In the rows, 128 means zero.
Each row is followed by its class.
152  146  177  125  113  117  139  130  140  123  89  113  102  159  115  85  149  127  140  106  137  123  126  146  136  112  136  102  117  127  137  143  159  125  148  141  163  124  121  144  134  108  126  128  129  134  103 -> Z_205
164  143  125  156  78  126  144  101  129  132  130  177  149  156  125  124  106  129  126  102  111  118  160  117  105  177  122  109  82  105  136  141  130  112  127  121  136  91  120  133  107  124  103  126  167  121  145 -> Z_750
125  118  133  129  132  96  95  138  89  143  138  93  113  167  133  105  147  70  144  134  121  144  126  124  158  84  130  152  156  127  120  113  164  129  177  91  148  102  126  134  141  97  181  112  99  187  139 -> Z_750
160  150  115  131  102  130  155  125  101  133  126  134  110  127  98  134  138  103  128  148  125  115  138  103  165  115  151  127  92  126  119  105  103  130  146  133  107  112  125  142  109  120  157  112  163  149  119 -> Z_750
140  148  108  120  80  112  108  155  145  135  119  138  113  139  96  134  90  135  138  139  125  140  146  135  138  134  161  135  109  137  135  149  122  80  129  143  146  139  139  113  116  170  113  144  126  94  133 -> Z_915
150  130  118  135  134  121  138  139  132  123  124  116  88  134  117  124  110  127  137  116  125  131  161  124  138  144  149  101  120  133  134  133  142  121  155  137  139  122  124  141  119  129  99  151  134  138  141 -> Z_205
153  135  121  119  124  140  155  137  111  143  130  136  106  107  88  147  113  116  118  122  114  135  145  78  135  124  158  140  128  126  131  124  143  113  136  153  130  115  140  120  127  135  108  127  147  128  148 -> Z_321
126  139  114  121  129  126  116  150  157  145  93  91  148  132  126  104  135  128  146  127  131  97  104  140  119  87  124  179  105  115  122  109  133  145  93  105  123  119  124  135  155  129  190  123  149  105  113 -> Z_750
151  165  142  126  70  113  116  151  130  141  127  147  143  167  128  135  145  116  119  160  157  126  155  113  123  122  151  96  103  150  114  123  109  121  150  145  125  108  102  144  135  101  91  126  114  133  122 -> Z_915
130  169  175  111  78  101  129  148  168  134  67  75  78  125  83  106  149  164  124  129  165  132  99  167  155  78  143  163  130  88  121  105  122  168  116  79  108  115  98  185  99  133  165  122  104  101  74 -> Z_100
121  132  139  118  141  124  142  165  111  121  110  96  91  143  109  113  159  103  157  136  113  128  145  119  140  90  136  159  150  121  114  113  137  165  158  105  153  122  123  142  110  92  139  111  114  146  109 -> Z_340
155  133  126  135  113  126  150  135  134  118  102  136  123  125  111  144  117  140  144  116  129  123  142  110  129  135  140  149  107  103  129  128  119  129  120  146  130  121  128  137  127  133  142  135  151  114  125 -> Z_340
115  145  125  128  154  134  104  130  155  144  97  99  155  136  134  123  133  137  123  124  143  119  116  142  132  98  111  153  140  118  146  125  139  138  128  120  122  137  115  127  147  124  162  126  125  129  110 -> Z_100
116  176  148  129  140  127  77  140  100  189  170  108  152  153  125  129  133  86  119  153  88  153  113  126  109  76  133  148  157  150  145  131  184  104  140  112  129  88  144  118  176  119  148  94  122  135  159 -> Z_240
142  179  141  161  70  99  116  146  132  108  102  121  119  115  178  120  163  137  114  159  108  127  89  160  139  128  121  155  160  139  143  113  107  181  124  138  113  93  87  132  148  89  114  118  146  148  135 -> Z_750
138  134  165  79  154  108  127  137  107  130  115  98  107  150  73  93  173  106  164  128  107  128  121  159  127  57  148  138  132  150  97  147  165  110  140  121  164  123  118  140  152  91  139  93  138  129  113 -> Z_915
132  143  141  123  138  119  120  154  149  153  98  103  123  145  105  119  147  127  133  132  131  126  128  147  125  94  132  155  138  118  140  128  124  152  129  122  128  131  128  132  138  126  134  125  129  118  101 -> Z_321
148  122  132  127  114  136  155  117  125  124  120  140  117  133  117  133  121  141  125  131  114  124  120  118  142  127  135  134  108  126  140  116  122  134  106  136  114  121  126  143  140  129  143  131  151  116  144 -> Z_512
138  113  144  141  81  140  146  178  129  105  100  111  148  107  116  108  159  142  148  126  146  109  102  103  111  112  131  190  157  127  108  122  136  123  123  139  172  83  123  138  145  103  170  120  161  138  156 -> Z_240
149  149  120  105  164  118  147  132  110  132  125  107  89  139  115  154  121  124  141  107  101  140  134  91  137  99  144  128  134  143  118  115  133  131  142  123  137  84  122  131  143  105  135  116  146  121  142 -> Z_915
156  125  127  119  115  98  132  139  133  131  121  131  102  128  100  135  117  119  140  129  104  140  165  111  138  111  164  152  130  127  140  115  134  154  143  128  146  90  127  140  158  105  118  143  137  116  116 -> Z_321
126  150  148  142  93  130  140  191  138  104  99  120  109  156  146  105  181  98  146  155  89  103  130  137  149  81  136  156  124  152  144  70  108  204  133  145  131  135  103  135  135  103  137  129  121  136  96 -> Z_321
137  144  129  124  154  128  137  149  129  122  80  79  164  189  109  87  149  132  196  95  102  127  144  170  136  110  138  108  150  101  140  181  101  109  133  126  150  110  132  132  173  139  143  131  155  158  120 -> Z_321
155  138  168  124  148  107  127  131  100  123  105  131  84  177  126  83  133  84  129  94  112  99  118  132  144  113  146  119  85  128  115  127  186  142  135  102  99  147  119  149  133  109  175  132  105  109  108 -> Z_205
130  97  132  77  96  118  148  154  135  158  139  151  152  84  40  120  110  139  146  187  164  125  145  133  132  112  147  172  160  120  114  164  122  127  100  119  109  138  161  147  124  170  181  73  156  100  114 -> Z_512
151  156  141  132  174  134  152  114  111  119  78  105  125  135  94  109  153  116  156  113  125  112  115  144  140  98  126  114  126  132  137  135  110  128  143  153  85  138  111  154  123  124  171  111  173  125  119 -> Z_205
157  113  136  132  104  137  171  137  132  134  128  142  143  117  111  158  95  158  125  135  157  120  143  131  137  151  130  126  117  113  139  144  121  112  117  143  100  151  148  128  141  176  131  121  138  144  150 -> Z_512
140  148  156  125  153  129  132  128  128  130  105  101  149  135  113  110  155  129  162  123  130  115  108  151  126  97  125  157  127  111  129  133  137  137  137  138  133  130  119  140  139  120  144  120  138  139  101 -> Z_97
146  95  125  110  134  111  157  139  123  129  126  150  108  138  118  133  110  131  129  122  149  128  138  128  127  134  129  142  126  127  115  119  124  134  107  116  130  139  139  132  114  126  150  128  139  117  130 -> Z_915
151  124  120  100  140  142  159  145  112  119  111  121  114  117  102  129  107  137  154  137  116  140  144  136  147  103  141  166  138  121  134  109  105  147  118  154  134  119  125  138  111  128  143  120  148  118  120 -> Z_340
122  116  148  109  147  143  157  130  126  117  104  96  136  133  136  98  149  158  153  119  169  120  114  161  153  115  127  103  155  97  124  155  95  119  123  116  125  131  142  147  128  135  161  123  132  159  99 -> Z_512
147  147  125  135  124  135  152  174  150  154  118  107  122  169  136  77  141  153  158  111  136  121  158  148  122  120  131  173  160  92  134  115  126  128  133  83  153  105  142  126  92  148  130  133  126  124  115 -> Z_100
123  108  127  138  102  84  105  144  122  133  138  110  126  147  175  98  132  112  138  129  139  140  145  175  128  123  141  95  150  130  147  147  136  115  130  119  148  124  118  126  166  118  140  144  90  145  141 -> Z_340
168  120  168  108  173  96  112  60  95  135  127  125  122  170  57  143  109  67  156  93  65  148  156  121  164  104  141  136  92  111  144  155  187  149  165  125  132  107  107  156  147  76  131  114  125  114  117 -> Z_750
154  139  120  149  147  142  159  153  138  134  96  113  104  112  114  153  118  132  125  107  102  112  137  85  129  134  139  142  118  122  129  120  126  138  116  128  115  115  127  132  142  125  135  147  156  109  157 -> Z_240
166  125  117  110  101  134  155  159  124  134  134  118  99  166  81  165  144  133  141  150  135  128  162  120  133  113  169  174  97  118  128  114  85  137  128  152  146  99  114  161  116  127  115  132  155  125  124 -> Z_240
147  104  134  126  134  106  129  103  102  122  138  165  106  109  77  146  129  125  122  131  138  110  153  140  160  144  150  199  112  75  135  164  133  77  98  111  120  137  130  147  100  155  182  134  157  107  118 -> Z_240
138  130  157  110  134  127  116  156  119  151  98  120  110  177  112  131  151  84  126  141  106  121  144  142  163  85  128  174  115  136  131  122  154  179  162  123  147  133  83  132  109  111  146  110  93  139  95 -> Z_100
118  138  166  92  111  63  130  139  77  153  115  117  144  167  143  78  134  125  119  161  179  123  119  169  134  91  111  144  183  128  134  129  100  135  115  74  97  117  107  135  154  127  175  67  91  166  134 -> Z_97
116  157  135  141  90  133  150  158  123  122  127  122  103  94  124  153  164  147  134  154  158  157  147  82  146  127  141  143  178  122  108  118  121  120  164  127  151  87  139  138  118  137  108  119  144  179  114 -> Z_321
163  120  155  123  129  107  130  132  126  145  107  108  132  158  112  87  140  103  154  131  119  128  141  186  142  104  145  131  110  123  146  117  149  119  149  134  115  140  114  137  142  143  142  123  134  124  113 -> Z_205
118  155  138  114  121  129  123  166  135  123  106  112  136  135  114  101  161  131  169  136  129  111  120  149  118  97  130  122  142  131  104  131  111  103  103  130  147  128  134  136  127  118  133  108  139  139  118 -> Z_915
144  130  133  111  109  127  156  145  141  117  118  136  126  115  109  148  113  148  132  130  145  128  142  112  117  126  135  132  132  134  118  130  117  128  127  146  150  121  135  127  130  119  104  124  141  131  132 -> Z_915
162  127  124  130  104  120  157  134  150  122  96  135  89  110  95  148  115  147  131  129  101  123  138  113  139  138  159  143  98  118  136  112  122  151  116  132  111  112  117  151  136  123  113  143  161  89  131 -> Z_512
134  155  177  123  130  162  153  124  127  170  94  113  120  131  144  115  154  135  104  140  153  122  93  135  141  85  104  151  126  108  123  119  147  138  128  105  100  142  120  143  108  163  182  111  106  132  110 -> Z_512
143  148  130  120  134  113  137  142  131  130  90  111  143  142  149  59  151  105  173  147  112  131  127  174  136  111  152  116  145  138  146  118  122  146  98  116  89  127  113  152  165  134  164  119  131  69  102 -> Z_205
175  172  112  121  113  135  132  148  159  150  101  150  109  108  107  184  121  147  135  113  140  115  140  91  127  137  173  145  97  100  138  133  134  93  106  181  147  98  127  128  125  156  121  132  168  103  116 -> Z_100
149  130  133  133  93  128  115  170  155  131  112  117  115  169  138  97  153  125  149  139  96  121  115  143  131  113  154  152  119  123  138  104  145  144  131  138  148  120  129  130  150  115  126  144  136  125  124 -> Z_512
153  163  119  142  79  116  131  137  145  119  107  149  114  111  96  149  117  134  135  132  120  135  141  115  114  145  171  131  116  108  139  141  108  127  133  146  137  91  118  147  119  122  93  152  147  108  120 -> Z_97
138  156  111  194  135  119  122  131  137  159  85  85  149  176  158  109  104  103  126  91  81  104  100  131  121  150  97  103  96  160  140  163  113  194  82  96  56  141  94  139  175  97  139  161  94  67  181 -> Z_750
138  134  116  141  77  123  140  151  143  133  111  112  92  116  113  136  135  135  125  138  129  140  98  111  138  101  136  195  120  141  118  89  145  152  109  135  114  124  128  141  139  136  176  129  154  113  128 -> Z_750
168  167  185  118  122  124  141  122  136  118  106  126  161  121  117  91  139  136  133  145  153  96  113  172  127  126  134  139  124  85  153  139  124  134  127  139  124  126  121  139  105  141  111  115  134  119  115 -> Z_205
127  130  146  112  139  104  125  155  150  135  101  100  123  144  109  105  143  127  142  129  134  117  119  152  125  98  129  135  135  135  124  136  143  143  114  107  148  139  127  133  148  96  136  123  123  112  119 -> Z_915
131  153  107  132  101  129  128  150  152  164  123  104  115  143  114  157  142  162  142  122  134  144  144  97  118  130  149  171  136  112  121  127  108  102  104  125  172  67  134  127  137  125  84  133  144  123  130 -> Z_100
153  156  129  167  112  161  128  149  153  111  109  117  148  115  148  138  129  133  146  102  118  94  85  136  99  144  134  116  49  121  132  85  133  128  133  141  143  125  125  114  118  133  98  146  124  100  116 -> Z_97
164  126  148  115  86  85  125  130  96  126  139  139  128  116  122  161  120  127  123  155  176  121  131  127  157  131  149  127  121  130  142  148  111  115  126  185  148  111  110  134  145  113  137  108  122  159  146 -> Z_340
128  130  150  120  118  108  143  135  138  143  91  101  127  149  116  91  144  129  152  140  123  135  123  155  144  103  133  116  142  118  136  129  138  139  126  85  109  132  137  149  169  128  167  109  127  125  113 -> Z_512
147  127  153  107  137  114  131  143  130  127  101  107  119  153  120  109  127  112  160  110  115  135  142  145  129  112  146  111  126  103  134  128  132  150  147  129  156  115  123  136  121  106  114  124  116  125  108 -> Z_340
146  126  129  147  136  124  150  126  126  110  94  116  87  139  108  143  120  140  127  102  93  119  124  112  136  117  126  151  116  136  145  122  136  131  149  124  120  136  123  122  146  122  128  136  140  124  160 -> Z_512
130  120  153  110  152  112  129  130  120  129  118  103  132  133  109  95  142  101  149  133  127  115  133  172  132  106  135  122  128  121  139  139  140  127  133  110  142  130  123  133  133  125  131  108  114  123  115 -> Z_205
154  126  111  93  122  113  142  135  127  92  103  154  135  132  113  107  74  110  141  130  90  124  162  127  115  142  156  91  113  137  163  115  135  170  140  138  139  138  128  120  154  77  88  106  128  89  122 -> Z_340
164  165  138  148  76  122  140  137  140  134  132  154  128  139  104  161  133  151  124  147  127  136  136  132  105  130  127  141  121  144  155  124  125  130  151  199  129  137  127  127  132  152  89  116  180  157  147 -> Z_321
133  132  126  109  111  101  119  132  141  137  111  99  114  147  99  104  139  129  147  132  120  135  133  152  144  100  137  144  136  114  126  133  117  139  111  99  143  102  127  144  149  111  152  111  140  126  104 -> Z_750
151  146  118  129  128  131  141  120  135  136  114  126  146  130  122  151  117  136  145  126  126  123  151  112  125  133  135  137  114  102  142  142  112  135  120  158  125  114  116  142  137  131  133  130  151  119  131 -> Z_340
129  143  110  139  136  128  131  132  114  140  134  105  126  125  94  152  138  133  157  115  118  115  145  111  132  125  133  156  123  123  125  154  126  102  129  139  150  97  113  137  136  120  129  121  149  145  136 -> Z_97
154  128  139  124  144  122  107  131  127  80  66  161  128  92  132  130  123  125  114  139  163  111  107  119  183  155  154  105  122  133  137  167  92  135  115  161  110  144  103  140  129  106  169  154  129  76  90 -> Z_240
182  148  121  138  105  168  152  142  146  140  116  149  131  138  73  148  160  132  125  159  109  138  136  65  140  121  165  162  92  121  108  92  133  137  114  138  92  99  122  159  148  122  137  136  168  77  124 -> Z_512
166  188  121  143  103  138  99  166  159  163  87  137  140  211  120  93  149  97  149  129  85  120  127  114  106  98  129  138  104  128  142  98  142  114  101  116  142  121  124  129  140  121  160  121  106  66  137 -> Z_915
142  129  145  146  110  137  107  171  123  128  108  164  136  134  150  107  131  116  158  144  89  126  126  182  151  111  135  152  149  125  144  130  111  119  99  135  138  98  127  126  119  142  170  140  128  123  124 -> Z_512
148  135  113  137  84  119  153  141  120  121  106  146  74  115  93  169  107  121  119  144  67  137  150  75  143  121  141  175  113  142  125  125  125  152  108  150  154  111  116  129  143  129  131  140  143  125  174 -> Z_340
141  137  110  125  116  132  173  127  95  114  134  109  67  126  79  137  151  119  156  136  83  185  168  79  142  107  160  144  155  115  99  77  127  129  159  94  125  83  135  159  124  105  113  110  147  143  136 -> Z_340
139  134  154  109  122  106  119  167  113  136  100  128  102  171  119  86  153  88  149  146  123  122  149  128  156  101  160  111  134  135  115  136  119  147  137  104  132  119  124  155  135  101  169  124  111  121  95 -> Z_240
121  135  125  115  111  91  74  182  115  128  117  117  73  153  126  124  171  88  163  137  103  116  114  174  114  53  147  211  127  145  109  112  167  99  153  105  190  115  119  119  129  119  184  106  102  133  107 -> Z_915
158  113  125  142  84  162  178  170  162  136  111  163  123  95  118  145  124  146  115  157  138  130  146  91  140  152  153  123  111  124  114  94  116  155  95  135  101  118  136  146  125  143  125  151  155  102  126 -> Z_512
117  149  143  112  122  116  133  131  130  124  120  114  128  132  126  102  155  134  149  129  128  123  126  147  130  109  132  155  154  108  135  122  135  142  122  104  132  115  118  143  120  121  138  100  136  126  104 -> Z_100
159  128  116  130  137  142  138  127  118  107  140  149  51  125  129  169  118  125  108  107  103  120  148  89  122  130  147  151  88  156  115  111  155  150  157  170  139  117  103  139  109  115  99  155  141  122  130 -> Z_205
120  152  157  118  109  115  125  127  136  130  106  115  154  135  128  93  143  121  165  135  124  117  117  174  104  114  125  133  127  101  145  131  143  133  136  120  148  137  119  140  123  138  120  103  124  137  103 -> Z_97
120  144  145  126  146  109  128  122  159  131  128  75  101  148  69  121  182  152  144  100  115  108  97  116  113  106  138  210  104  71  122  113  153  124  114  79  143  125  144  124  131  129  128  112  158  92  88 -> Z_97
147  145  149  142  94  133  150  112  110  127  130  172  139  114  136  145  101  129  109  144  142  136  130  108  104  138  115  135  122  120  133  138  151  113  145  153  133  151  146  119  114  168  130  124  132  155  165 -> Z_340
135  146  131  111  113  104  105  139  143  159  125  128  124  199  129  121  105  108  109  131  109  119  145  101  93  106  104  159  99  142  141  80  154  174  164  76  161  99  106  123  113  91  114  102  98  93  139 -> Z_915
153  147  106  125  112  138  130  118  138  150  120  125  136  115  78  143  113  120  121  134  125  114  139  105  135  128  141  147  95  100  127  131  117  120  106  123  108  117  125  141  121  131  134  119  144  105  130 -> Z_750
161  120  143  117  109  128  147  115  126  149  123  166  117  117  98  148  119  129  121  135  149  125  168  123  123  133  142  141  104  114  132  150  136  104  142  146  139  131  126  147  107  150  140  123  151  118  113 -> Z_240
144  139  127  117  113  128  166  140  140  126  133  127  108  133  88  129  128  154  134  115  126  120  136  87  92  120  132  136  118  125  100  102  141  120  103  119  146  106  140  148  124  107  106  124  171  127  165 -> Z_915
167  164  114  149  105  112  102  106  137  148  110  111  107  141  63  162  127  115  111  128  94  151  122  101  152  122  150  122  89  133  134  132  141  110  129  134  108  105  111  137  167  106  121  123  148  105  147 -> Z_750
157  147  113  95  99  143  119  143  166  128  143  132  134  101  14  152  123  145  116  156  141  164  144  39  90  108  172  171  130  130  87  79  148  123  135  117  106  100  140  151  129  95  69  106  136  37  127 -> Z_915
